(in the rows, 128 means zero)
Here are made-up objects, facts about them, and rows of numbers that follow some of those facts. Name the object behind each unnamed row.

Known rows:
mestezok: [125 105 134 124 137 158 122 149 116 149 104 135 123 132  99 131 132 128
 106 117 117 123 132 145 132 122 104 109 144 152 125 131 121 143 128]
vebrenir: [120  95 103 111 128 132 129 145 142 120 127 127 134  76 120 131 114 160
 176 134 138 151 117 138 155 138 123 165  83 122 106 176 158 134 127]
sulos: [129 103 128 132 101 122 126 116 153  97 155  97 133 120 121 138 127 132
 122 124 119 120 141 114 111 130 143 147 121 140 116 127 148 124 104]
tritrin: [142 104 106 103 135 102 123 176 154 146 126 140 147  85 117 131 109 161
 180 135 126 142  99 132 127 171 131 121 150 118 113 153 142 115 109]
plakem: [133  99 133 115 130 142 118 128 123 142 111 123 113 146 118 126 129 127
 109 126 122 120 137 118 132 124 121 112 130 137 121 131 113 135 127]
vaskol: [118  90 106 120 122 135 126 148 126 129 117 125 137  67 114 140 108 168
 161 123 142 140 128 151 146 135 107 159  88 123 104 181 158 132 115]
skofli: [128 116 130 131 105 121 128 130 150 108 155 103 135 112 113 138 123 136
 121 120 118 122 141 124 105 131 135 141 134 146 122 124 150 123 100]
kiske: [126 123 125 119 119 123 124 122 172  93 158 102 133 123 125 133 134 129
 132 138 111 134 127 107 115 130 151 154 122 147 114 123 160 128 127]
rigu: [170 214 138 157 160 124 171 131 106 146 147 174 150 177 113 167 152  82
  53 115 161  95  83 123 141 117 136  95 189  52 147 136 127 105 174]
dutozun: [143 153 139 110 166 164 142 147 130 129 131 140 146 148 119 160 156 149
  96 150 105 144 116  93 147 129 123  88 158 155 128 164 117 107 134]
sadrer: [104 124 126 151 115 148 140 113 109 114 125 127 127  99 126 131 124 125
 126 109 137 132 134 154 151 100 110 164  76 132 126 144 149 144 130]
verom: [130 100 134 114 134 141 127 131 139 128 119 120 115 159 127 109 137 110
 130 141 114 136 117 104 156 130 144 118 117 135 116 131 116 142 136]
ploru: [132 101 134 116 132 146 119 129 121 140 110 123 115 147 117 125 133 131
 108 130 123 122 138 117 130 123 119 110 131 138 119 135 114 133 126]
numek: [130 109 132 108 137 151 123 126 134 129 118 121 111 155 123 116 137 119
 124 142 121 136 133 111 150 122 132 121 116 139 118 136 117 140 141]
geplar: [118 142 127 149 139 112 139 157 165 110 154 104 151 147  96 126 131 141
 161 140 143 130 154 140 134 156 134 127 158 160 111  87 169 116 101]
kizus: [132 100 134 115 133 147 120 131 121 140 110 122 116 148 118 125 133 131
 110 131 123 121 140 116 133 124 121 111 132 139 117 134 110 134 128]
pava: [130 155 127 150 132 117 134  80 113 111 118 145 124 163 179 131 152 100
 124 124 136 134 103 115 135 108 137 139 108 104 148  98 112 139 183]

There are 4 kinds of fact about the objects: ribi, dridun, flaren, lugemom.
ribi ploru <- distudre druskur flitema
ribi verom <- klenem trotro stukle beker tisko
ribi trotin <- nibrebru flunur gesen
ribi mestezok <- nikir mustan
ribi plakem <- tritrin studros sevil genum brusku
ribi trokosuk <- pefafen flegotrom skopal siflil
ribi totrir <- drifo fadre rifler trutrun
ribi braflazim <- gomo
ribi skigas <- trobres lagu fegrin sebrin dritrerek
ribi grelas <- zezol radrutrus pigil
ribi kliplive <- klizin
ribi gretra <- pitresor simuskun sulos vebrenir
ribi kigre <- tolus
ribi giplu <- britos mumem vifotro brerim klifle
ribi tafaklur <- biplak leklun gradak geplar skeflol breplok brufe
ribi segras <- trolak skostar
ribi zekom <- plirer dugra pava fizum
ribi trezim <- kupor vime
ribi fize <- genan
ribi dutozun <- narok nete dedro kasel suklal plede rigu
ribi groflu <- flodrunun setres
ribi skudon <- ripli flatur gofavo
ribi suflak <- flibal
ribi febul <- grurapler pebrin flubri vozu zugrukur
ribi fuder <- foro stezulor kludrebras broga
ribi trate <- plestam
ribi stuskim <- skilas
ribi bugin <- kluren stepluser mibe fazo gadrem
ribi nade <- kurul vaskol
ribi stutal <- viskes skofli gokom
ribi dretak <- gretrun stefenu kostek
ribi rotrik <- sadrer
ribi ralur <- troge diflidrus rapum toklumal skoste flufakle dreklum
ribi sebrusa <- bubrir daful zevo bape
ribi gurofor <- gugum kiske
ribi tristas <- plegrar ragraras
ribi drafem <- mabruras fugusak
ribi retrak <- gratrok
ribi klidrazo <- ralasta gegrek
ribi klikis <- dabrek dabek klobo dragril
ribi kliklokla <- dribrom biskor vakal lonosi
ribi bipi <- riflo mirabil grefir patror
ribi zeki <- fogri
ribi grinok <- skasok
ribi sapa <- fisi budridrol
ribi naston <- tonem
ribi remetak <- maplam
ribi kizus <- stefol
ribi numek <- zuzi
ribi zalan <- gakligru
ribi diple <- kleflik
ribi bilim <- pligi
dridun (each to the one after it):
tritrin genum brusku studros sevil
flegotrom siflil skopal pefafen
trolak skostar
plirer dugra fizum pava
kupor vime
grurapler flubri pebrin zugrukur vozu
foro broga stezulor kludrebras
druskur distudre flitema
diflidrus troge skoste flufakle dreklum toklumal rapum
gugum kiske
mabruras fugusak
dritrerek lagu sebrin trobres fegrin
daful bape bubrir zevo
gradak geplar biplak brufe breplok skeflol leklun
flunur nibrebru gesen
suklal plede dedro nete narok rigu kasel
ralasta gegrek
beker stukle tisko trotro klenem
rifler drifo trutrun fadre
stefenu kostek gretrun
brerim vifotro klifle mumem britos
fisi budridrol
setres flodrunun
grefir riflo mirabil patror
mustan nikir
ragraras plegrar
vaskol kurul
dabek dragril klobo dabrek
pigil radrutrus zezol
vebrenir sulos pitresor simuskun
lonosi vakal dribrom biskor
gokom skofli viskes
gadrem mibe fazo stepluser kluren
gofavo flatur ripli
flizorak flaren [flatur diple]
distudre flaren [tristas dabek]
nibrebru flaren [klobo naston]
tritrin flaren [sebrusa brusku]
gomo flaren [nikir skeflol]
trate flaren [skasok trezim]
pitresor flaren [diflidrus vebrenir]
skopal flaren [numek]
britos flaren [diflidrus vaskol daful beker]
trolak flaren [dedro fazo segras]
plirer flaren [trotin]
kupor flaren [braflazim gesen]
genan flaren [dugra vozu gakligru]
flibal flaren [studros vozu]
stutal flaren [rapum]
plestam flaren [tolus tonem]
zeki flaren [sadrer zezol]
nete flaren [kurul]
sebrin flaren [diflidrus sadrer]
stepluser flaren [trezim tonem]
fadre flaren [simuskun]
groflu flaren [gurofor ragraras fazo braflazim]
troge flaren [klobo mabruras]
kligralo flaren [tristas kostek sadrer klizin]
grinok flaren [plegrar]
gratrok flaren [gretra]
flitema flaren [kigre daful bugin narok]
mestezok flaren [vebrenir]
skegrin flaren [plede skoste]
flunur flaren [breplok trutrun]
ralasta flaren [biplak]
vifotro flaren [dedro skudon pava]
riflo flaren [trotro ripli]
geplar flaren [kluren]
mude flaren [tafaklur pefafen]
toklumal flaren [grurapler gefler]
dutozun flaren [mabruras]
biskor flaren [dragril flodrunun]
setres flaren [pava]
grefir flaren [sulos mibe]
bape flaren [zalan trobres]
mustan flaren [drafem]
sevil flaren [siflil skilas]
broga flaren [brerim]
grelas flaren [radrutrus trotro dabek kliplive stefenu]
rigu flaren [zalan mibe kiske]
ralur flaren [trutrun ripli]
stefol flaren [nikir budridrol nade gugum druskur]
zuzi flaren [klobo mirabil]
lonosi flaren [giplu]
brufe flaren [budridrol gugum tristas bugin]
gegrek flaren [nikir nade trotin gakligru]
gokom flaren [kleflik]
patror flaren [dritrerek segras maske]
gadrem flaren [mibe verom]
gofavo flaren [zekom]
dreklum flaren [flatur rapum trobres]
pligi flaren [kasel biplak]
remetak flaren [bipi fuder fogri vozu flufakle]
[flizorak pefafen flegotrom drifo trobres dretak pitresor braflazim totrir britos stuskim narok fegrin flodrunun gurofor ripli radrutrus grurapler stutal foro plestam druskur zeki nete retrak skilas kluren kurul leklun viskes dedro stepluser gretrun sadrer groflu kasel zekom segras bipi kligralo diflidrus bubrir gugum grinok mabruras gratrok flitema mestezok diple gradak flunur sulos stukle gretra beker suflak pebrin stefenu riflo flubri mirabil klifle skasok kostek zevo rapum toklumal bugin skeflol giplu grefir trokosuk tonem sapa maplam nade broga maske kizus vakal vaskol fazo dabek tisko plakem fizum brusku skofli grelas fuder klobo zugrukur trotin budridrol tafaklur ploru lonosi brufe kleflik gegrek gokom patror flufakle dreklum klidrazo] lugemom 608
[distudre nibrebru klizin tristas trolak trotro skigas flibal numek fadre skudon troge kliklokla dritrerek zalan skegrin ralasta dribrom rifler mibe sebrusa brerim naston febul trezim kludrebras fugusak biskor fisi setres vime bape fize sevil vozu dragril rigu stefol vebrenir gofavo skostar pligi gesen] lugemom 312
[klenem nikir tritrin trate skopal lagu plirer kupor verom bilim kliplive plegrar daful kigre flatur dabrek studros geplar fogri mude stezulor rotrik skoste mustan genum pigil breplok siflil gadrem remetak] lugemom 256
[gomo zezol tolus klikis biplak genan sebrin mumem simuskun dugra suklal drafem plede vifotro pava gefler dutozun kiske ragraras trutrun ralur zuzi gakligru] lugemom 273

Name these rows:
No name comes twice in this set of rows, the named rows included.
[119 188 139 138 130  97 141  98 104 145 126 144 109 156 180  96 122  93
 130 129 137 131 125 115 140 110 146 123 107  99 167  98  92 117 140]	studros
[123 122 127 122 110 123 129 124 163  98 161 103 130 117 117 127 129 123
 138 132 115 133 131 116 124 128 147 152 118 145 121 124 152 130 114]	dragril
[108 204 136 182 164 122 144 139  79 164  97 163 138 144 123 130 129 131
 127 102 172 123 161 198 133 112  79 108 153 137 164  66 125 123 133]	brufe
[106 119 114 105 125 126 124 144 121 149 123 118 120  63 127 121  90 168
 164 133 146 140 155 140 145 124 113 160  68 122 112 186 152 117  97]	gugum
[143 162 133 161 127 115 143  91  96 139 120 148 115 165 147 134 133  78
  80 103 165  94 114 131 138 100 134 137 119  59 141 112 118 133 170]	kluren
[128 160 134 125 129 144 150 125 155  85 175 108 154 116 124 160 146 146
 113 147 106 145 128  88 137 121 144 140 122 154 123 161 158 105 114]	plede
[114 162 133 146 136 141 131 136 123 130 116 156 145 102 128 136 140 118
 134 102 103 148 104 173 114 113  96 131 140 175 167  86 135 152 143]	sebrin
[141 177 134 156 138 109 151 115 110 147 124 159 120 167 140 121 134  63
  98 111 154 105  91 137 145 113 143 126 136  65 146 103 121 135 172]	klenem
[112 125 132 158 105 132 135  88 107  98 125 126 131 130 154 131 143 122
 129 113 120 138 134 134 129 106 119 144  99 147 148 108 117 140 129]	ripli
[118 163 134 116 126 101 133 125 135 138 145 119 113 129 152  98 109 120
 146 146 132 135 141 104 136 130 155 133 109 114 137 129 122 107 111]	fogri
[149  86 104 108 126 104 113 158 142 141 124 135 146  87 116 151 113 178
 159 130 135 126 116 134 106 169 122 122 153 114 110 159 137 110 108]	grefir
[136 104 135 116 136 144 117 139 125 147 107 128 120 147 110 129 132 133
 109 129 121 119 135 124 125 132 117 100 151 141 121 130 110 132 126]	grinok

Now the same objects, written a new way:
Some objects and their rows:
bilim: [140 123 125 146 173 107 167 117 143 120 117 106 169 154 128 105 124 120
 119 114 131  98 127  99 108 142 145 118 143 142 105 150 136]
remetak: [123 110  88 147 112 109 180 127 155 113 133  99 188 145 130 105 147 123
 126 107 137  90 127  94 108 131 134 108 135 140 116 144 128]
mude: [133 120 135 150 159 110 168 119 150 115 117 103 183 153 135 102 140 117
 124 103 133  94 125 101 104 137 142 114 134 138 103 147 129]
lagu: [146 137  77 147 155 116 155 115 161 154 105 114 156 164 136 103 133  86
 115 140 123 105 123 105  95 130 146 116 152 105 116 150 120]
pava: [129 145 175 144 170 113 165 108 126 159 138 136 155 143 155 107  77  96
 121 148 139 130 108 100 111 160 141 104 179 172 105 137 110]
plede: [166 139 126 144 151 136 154 111 172 163 125 132 146 184 157 108 130  81
 116 176 120 103 105  97 133 140 139  98 160 121 123 150 137]
zuzi: [124 128 156 149 130 125 158 107 170 137 128 126 172 156 155 103 130  91
 128 152 131 109 106  95 105 135 137 100 149 129 111 138 110]
dugra: [145 114  59 144 121 120 162 111 179 151 140 130 136 166 130 116 122 100
 117 179 126 107 116  94 111 134 137  96 177 115 133 145 128]
vebrenir: [145 128 121 128 167 131 149  95 164 108 117 116 145 156 125 105 105 105
 118 181 100 114 113  62 103 137 145 124 149 108 112 156 132]
fize: [139 112 161 149 164 114 163 111 156 109 133 108 161 149 129 108 122 115
 123 126 128 107 119 100 117 142 141 103 153 133 103 149 134]
dribrom: [137 139 147 156 150 114 161 113 139 143 132 130 166 133 153 109 120  87
 120 123 125 122 107 105 102 141 131 107 172 134 114 146 105]
kluren: [125 156 137 124 152 131 162 117 113 151 147 104 136 145 134 100  63  92
 126 108 140 135 114 116 108 156 145 102 159 166  73 132 109]
kasel: [141 168 140 105 139 153 160 128 111 169 149  94 137 181 140  94  53  91
 128 119 144 129 107 117 139 159 153  88 146 170  57 131 125]
klifle: [138 153 131 153 153 122 163 113 138 139 136 124 145 126 149 109 119  78
 119 101 122 123 111 119  97 142 123 117 158 136 111 143 109]
kizus: [141 125 144 147 167 122 165 112 155 105 138 102 141 140 126 108 124 110
 122 102 125 108 122 113 114 143 134 113 140 135 100 146 140]
trokosuk: [140 126 145 147 167 122 165 112 154 106 136 101 141 141 126 107 121 107
 123 103 125 108 122 114 112 143 134 113 140 135 101 146 137]
tonem: [142 153 114 140 166 126 160 109 147 138 130 115 124 139 132 107  97  89
 117 133 119 125 117 106 110 144 137 119 154 125 106 144 131]

Rows to name:
No name comes twice in this set of rows, the named rows included.
[132 110 171 153 148 116 164 113 163 103 133 106 175 148 135 105 137 113
 127 115 131 102 117 102 114 137 138 100 143 128 102 147 127]	skegrin
[130 148 123 143 137 132 159 112 156 128 132 111 148 139 142 103 123  85
 124 114 122 117 112 108 103 134 131 114 138 120 103 141 117]	gratrok
[125 153 186 121 111 146 162 129 124 162 140 101 185 176 162  89  87  88
 135 124 149 121  99 107 138 149 151  76 141 159  64 131 106]	rigu
[142 116 169 151 180 110 164 110 157 116 127 109 150 147 128 108 109 111
 120 137 128 112 123 101 122 147 144 105 157 132 106 150 139]	skudon
[159 115 110 130 176 128 156 107 133  97 149 106 131 157 111 114 109 124
 120  98 115 106 119 103  96 148 133 118 158 151  94 153 133]	bugin
[128 140 167 142 157 115 164 109 125 153 143 135 161 146 155 108  85  98
 124 141 137 126 106  98 106 157 139 102 177 173 103 137 105]	simuskun
[134 129 119 134 156 126 158  99 175 114 116 113 144 145 126 104 107  95
 118 191 105 115 117  64 111 135 143 120 144 103 119 153 133]	brerim
[156 164 134 108 144 154 156 121  92 151 156 110 150 173 147 101  71 101
 125 100 128 122  98 107 120 159 138 103 154 182  65 140 116]	narok
[114 160  93 115 127 141 148 116 126 138 139 104 154 157 140  97  54 108
 134  92 148 135 116 134 134 142 166  95 155 181  45 121 123]	leklun
[131 163 152 141 172 119 167 113 116 148 140 118 135 124 145 106  77  83
 120 110 130 136 114 116 107 157 134 115 163 162  96 138 113]	trobres
[136 127 124 156 130 125 151 112 183 138 118 117 163 156 143 103 147  79
 123 140 123 109 111 109 105 124 139  98 150  89 113 146 113]	nibrebru

The same objects again, as new rows of numbers:
Named rows:
dabek: [127 117  92 116 151 134 135 146  94  93 124 147 141 154 145 104 114  93
  89 154 133 138 108 106 136 154 121 122 147 140 111 146 121 109 119 160
 123 140 143 114 140 129 141 110 125  92  89 155 108  95]
plede: [138 123  99 126 147 139 122 154 110 106 120 138 121 100 142 127 123 112
 116 107 138 125 137 133 142 142 110 160 132 151 140 133 107 101 131 149
 128 142 107 122 124 110 132 140 125 126 124 142 137 120]
plestam: [129 137 126 134 142 142 129 118 128 147 131 110 125 138 138 114 135 131
 124 115 122 120 129 116 122 139 117 155 136 122 126 114 134 110 121 152
 145 133 118 154 114 126 138 138 119 147 122 125 134 136]
skigas: [114 125 147 141 124 142 138 105 119 130 133 108 121 144 140 115 118 132
 108 125 145 127 120 122 122 121 119 133 116 127 124 115 119 126 132 149
 140 127 107 139 133 113 143 123 124 123 120 135 120 144]
kliplive: [104 128 130 136 134 127 127 112 112 127 128 124 130 146 130 132 119 122
 106 133 140 159  97 140 126 130 116 136 132 126 126 121 122 117 148 141
 121 129 114 123 154 123 152 107 128 125 124 123 126 131]
stutal: [122 129 148 139 144 156 136 110 132 136 134 108 122 131 145 111 119 130
 109 117 127 122 125 118 118 124 112 134 131 122 127 110 126 118 125 143
 142 122 116 146 125 126 142 129 107 141 120 116 127 138]
drifo: [129 124 110 124 141 142 141 131 118 112 122 118 132 137 148 110 119 115
 103 130 124 115 134 111 126 148 122 136 138 130 119 127 126 119 118 156
 142 131 134 134 132 119 135 124 110 121 117 142 129 119]
zekom: [ 99 126 136 139 139 147 134 111 119 121 125 116 130 132 162 116 117 126
  88 128 131 129 115 128 118 121 115 128 138 126 127 108 123 127 132 140
 140 117 117 128 141 128 144 124 111 129 116 133 121 141]
flizorak: [134 135 154 135 143 152 136 111 130 145 133 112 114 130 135 108 126 127
 121 109 130 125 132 123 129 121 112 139 135 124 135 109 134 108 130 142
 132 128 102 150 121 123 144 134 113 150 129 109 130 134]
groflu: [129 124 147 134 143 157 133 116 138 146 134  97 117 133 133 113 124 132
 121 113 123 133 127 116 127 128 110 130 129 115 128 110 126 116 126 138
 142 137 121 162 123 128 142 138 110 148 123 103 126 131]
stezulor: [114 132 114 132 123 132 137 116 122 120 124 105 134 140 138 141 125 125
 115 117 127 121 126 129 116 153 124 151 126 125 126 116 124 123 128 153
 150 126 125 129 141 112 132 119 109 135 136 131 154 138]
ploru: [125 136 144 140 142 138 131 119 117 142 122 120 116 126 137 110 130 128
 117 115 137 132 122 137 133 121 111 140 140 131 140 111 133 117 135 140
 121 131  91 134 127 125 145 132 125 143 137 121 126 131]
gretrun: [121 134 116 135 125 133 140 127 123 127 116 118 129 124 137 129 134 128
 125 123 127 114 130 135 124 147 117 145 139 128 136 113 138 121 126 152
 142 132 113 127 130 118 136 129 112 149 145 133 143 134]
dretak: [120 132 143 138 143 144 135 116 120 134 125 119 120 131 145 112 123 127
 111 117 135 130 119 130 127 123 112 136 141 127 133 112 131 119 134 143
 129 125 101 134 130 124 147 124 120 139 129 123 124 135]
vozu: [ 72 153 131 154  73 115 146  79 119 117 111 116 158 113 152 175 135 165
 108 125 145 101 116 167  96 146 130 176 124 137 142  99 152 140 137 165
 174  85  87  94 147  99 127 118 109 166 166 164 174 200]
sulos: [125 120 106 126 146 142 143 136 115 108 120 116 125 133 157 109 122 113
  97 125 124 108 135 117 124 145 122 138 143 131 124 120 119 124 115 154
 139 132 127 125 136 116 135 124 113 115 122 147 132 121]
skeflol: [ 69 154 132 158  66  98 133  69 139 140 107 131 171  89 131 207 138 173
 134 143 118 129 112 180  92 152 140 179 149 125 172  90 175 146 151 140
 159  93 104 111 150 120 145 140  83 209 184 147 177 210]

Name these rows:
No name comes twice in this set of rows, the named rows included.
[147 126 124 120 119 128 167 134 125 141 134 119 118 133 131 110 140  97
 127 131 122 104 153 109 136 121 129 148 110 132 120 132 118  95 126 157
 131 143 117 161 124 109 121 109 130 132 107 128 151 125]	troge
[131 126 155 142 128 144 139 103 124 144 138 108 118 138 121 113 124 133
 127 115 145 130 126 120 131 119 117 142 116 125 129 119 125 112 135 148
 133 134 100 153 121 114 141 131 122 138 124 119 127 139]	skegrin
[122 134 122 129 124 136 140 111 129 131 126 103 127 139 127 140 123 127
 123 114 124 117 131 126 120 154 124 157 124 125 126 119 127 119 126 154
 152 128 127 140 135 111 129 120 109 138 136 124 156 138]	skopal
[142 147 141 139 118 129 127  92 116 143 145 134 147 158 106 129 127 134
 131 135 143 130 115 108 125 139 132 169 122 134 116 140 152  88 126 167
 150 128 108 148 107 110 131 122 127 143  98 139 139 148]	stefol
[128 119  88 111 139 114 157 161  99 110 118 158 136 141 150 105 134  72
  90 165 118 139 121 117 144 133 123 124 142 145 113 148 120  96 135 155
 106 148 138 119 150 132 134  91 142 106  85 149 121  95]	diflidrus
[171 154 135 129 141 136 140 113 112 136 134 150 135 144 111 109 124 119
 133 123 138 111 133 108 134 148 129 173 147 148 130 145 168  74 113 173
 132 127 104 128  99 119 126 120 111 141 116 132 146 124]	gegrek
[146 134 113 122 137 142 139 134 115 129 126 125 131 147 111 116 130 114
 134 130 126 132 128 116 139 154 115 138 140 132 127 136 143 100 120 159
 130 152 128 142 119 124 129 127 123 139 124 120 126 107]	riflo
[159 110 102 121 159 128 135 136 117 120 131 143 123 130 134  96 112  94
 110 142 122 117 152  92 135 141 143 146 158 134 140 132 121 116 112 146
 105 150 140 140 120 120 153 134 102  94 106 152 120 108]	gradak
[ 65 153 140 146  56 122 164  85 167 155 111  88 159  98 147 197 157 158
 137 134  87 118 121 167  98 140 117 154 110 110 138  84 152 126 144 140
 190 100 121 154 148 132 112 120  92 233 157 105 186 202]	toklumal
[ 99 153 125 135  96 111 164 105 127 135 109 136 144 103 166 149 151 126
 106 128 114  98 135 155 114 125 129 173 135 139 140 111 149 109 138 155
 151  96  96 112 141 118 123 104 109 170 138 142 179 176]	flufakle
[169 127 112 117 157 143 138 147 111 127 129 130 116 150 117  87 126  97
 127 123 127 123 141  98 147 147 119 137 141 138 122 141 131  92 111 160
 118 157 128 145 110 123 135 130 123 114 110 126 120  89]	flunur
[ 79 133 117 145  82  99 132  92 139 138 113 110 150 108 124 195 130 151
 132 137 114 141 116 165 103 153 138 163 137 115 161  93 133 157 149 132
 144 120 127 131 155 118 150 134  94 173 178 138 165 184]	breplok
[129 131 152 133 121 128 157 121 137 155 129 134 125 127 137 115 147 100
 124 134 109 139 125 132 141 109 117 133 117 125 124 120 128  87 144 142
 120 134 113 158 133 137 132 109 130 156 100 100 140 144]	ralur

